Here is a tiny trained network, its code and every weight. The questions are about switching its units off for an input and a class, where a switched-off unit gives its printed mean instead of its output.

import numpy as np


def w(rows, s, z=0):
    codes = np.array(rows[::2]) - 128.0
    scale = np.full(codes.shape[1], s)
    scale[-1] = z or s
    return codes * scale


def f(y):
    return np.maximum(y, 0)


def log_softmax(a):
    a = a - a.max(-1, keepdims=True)
    return a - np.log(np.exp(a).sum(-1, keepdims=True))


def net(x, mask):
    res = np.array(x, float).reshape(1, 2) / 4 @ E
    y = f(res @ A[0][:, :-1].T + A[0][:, -1])
    res = res + np.where(mask, y, B[0][:, -1]) @ B[0][:, :-1]
    return log_softmax(res[-1] @ U[:, :-1].T + U[:, -1])


A, B = {}, {}
E = w([
[5,54,130],'x0',
[101,196,227],'x1',
],0.013)
A[0] = w([
[152,170,124,225],'neuron 0',
[210,154,119,86],'neuron 1',
[68,175,20,252],'neuron 2',
[61,100,65,113],'neuron 3',
[76,132,111,135],'neuron 4',
[107,195,102,220],'neuron 5',
[212,231,129,98],'neuron 6',
[59,137,140,97],'neuron 7',
[117,140,248,136],'neuron 8',
[115,56,135,104],'neuron 9',
[41,80,209,105],'neuron 10',
[45,73,63,202],'neuron 11',
[143,76,58,108],'neuron 12',
[123,234,233,82],'neuron 13',
[194,98,21,135],'neuron 14',
[173,43,19,99],'neuron 15',
[56,110,160,87],'neuron 16',
[114,76,155,219],'neuron 17',
],0.014,0.015)
B[0] = w([
[168,139,149,219],'neuron 0',
[134,212,60,179],'neuron 1',
[166,121,180,244],'neuron 2',
[153,153,103,187],'neuron 3',
[187,157,95,164],'neuron 4',
[187,106,172,208],'neuron 5',
[143,185,97,217],'neuron 6',
[118,173,66,161],'neuron 7',
[34,90,218,199],'neuron 8',
[125,191,72,161],'neuron 9',
[152,184,82,203],'neuron 10',
[159,160,145,253],'neuron 11',
[80,159,149,183],'neuron 12',
[60,189,136,207],'neuron 13',
[94,170,160,224],'neuron 14',
[3,110,156,219],'neuron 15',
[98,179,92,169],'neuron 16',
[158,127,154,212],'neuron 17',
],0.013,0.017)
U = w([
[5,157,167,108],'0',
[152,226,29,108],'1',
[195,115,205,245],'2',
[165,82,48,98],'3',
[134,114,22,83],'4',
[104,77,101,81],'5',
],0.015,0.011)

Each question gives the input, the list of numbers given to net, and the class t.
The units are the neurons (one row each of A and B). Each row of codes is followed by its name. A weight is (code - 128) times the scale printed after its matrix; where a second scale follows, it is the last column's (A, B and U).
mask holds one flag per neuron, in row order. A switched-off neuron (its flag False) gives its mean, the last column of its row in B, instead of its output. The means were averaged over made-up inputs and are rounded, as every weight is.
A unit's drop is (log p(t) with every unit on - log p(t) with that unit switched off) / (log p(t) with every unit on - log p(t) with every unit switched off).
The circuit of an input: a set's keep is (log p(t) with only the set's units on - log p(t) with every unit switched off) / (log p(t) with every unit on - log p(t) with every unit switched off). Starting from the 12 units with the biggest drops (on a tie, the unit counted first), units are removed one at a time, each time the one whose removal leaves the highest keep (on an exact tie, the one counted first), for as long as the keep stays at least 0.8.
units of the circuit, in order: the units of the circuit, biggest drop first
top k neurons: the k neurons with the biggest drops, biggest first
drop of u: that unit's drop, to one decimal
input [-5,-6], class 0: units of the circuit, in order => (neuron 15)
input [-3,2], class 2: top 2 neurons => (neuron 15; neuron 10)
input [5,3], class 1: top 2 neurons => (neuron 10; neuron 15)
input [-6,-6], class 0: top 2 neurons => (neuron 15; neuron 14)
input [8,7], class 1: top 4 neurons => (neuron 10; neuron 15; neuron 7; neuron 4)
input [-4,5], class 0: top 2 neurons => (neuron 8; neuron 13)
input [-3,-2], class 2: units of the circuit, in order => (neuron 10; neuron 13)
input [-5,6], class 0: top 2 neurons => (neuron 8; neuron 13)
input [-2,-3], class 2: top 2 neurons => (neuron 13; neuron 8)
input [-1,3], class 2: top 2 neurons => (neuron 15; neuron 14)
input [3,-8], class 0: drop of neuron 15 => 0.7
input [-2,-5], class 0: drop of neuron 15 => 0.4
input [1,2], class 2: drop of neuron 15 => 0.1
input [8,6], class 1: top neuron => (neuron 10)
input [-1,-6], class 0: drop of neuron 17 => 0.0
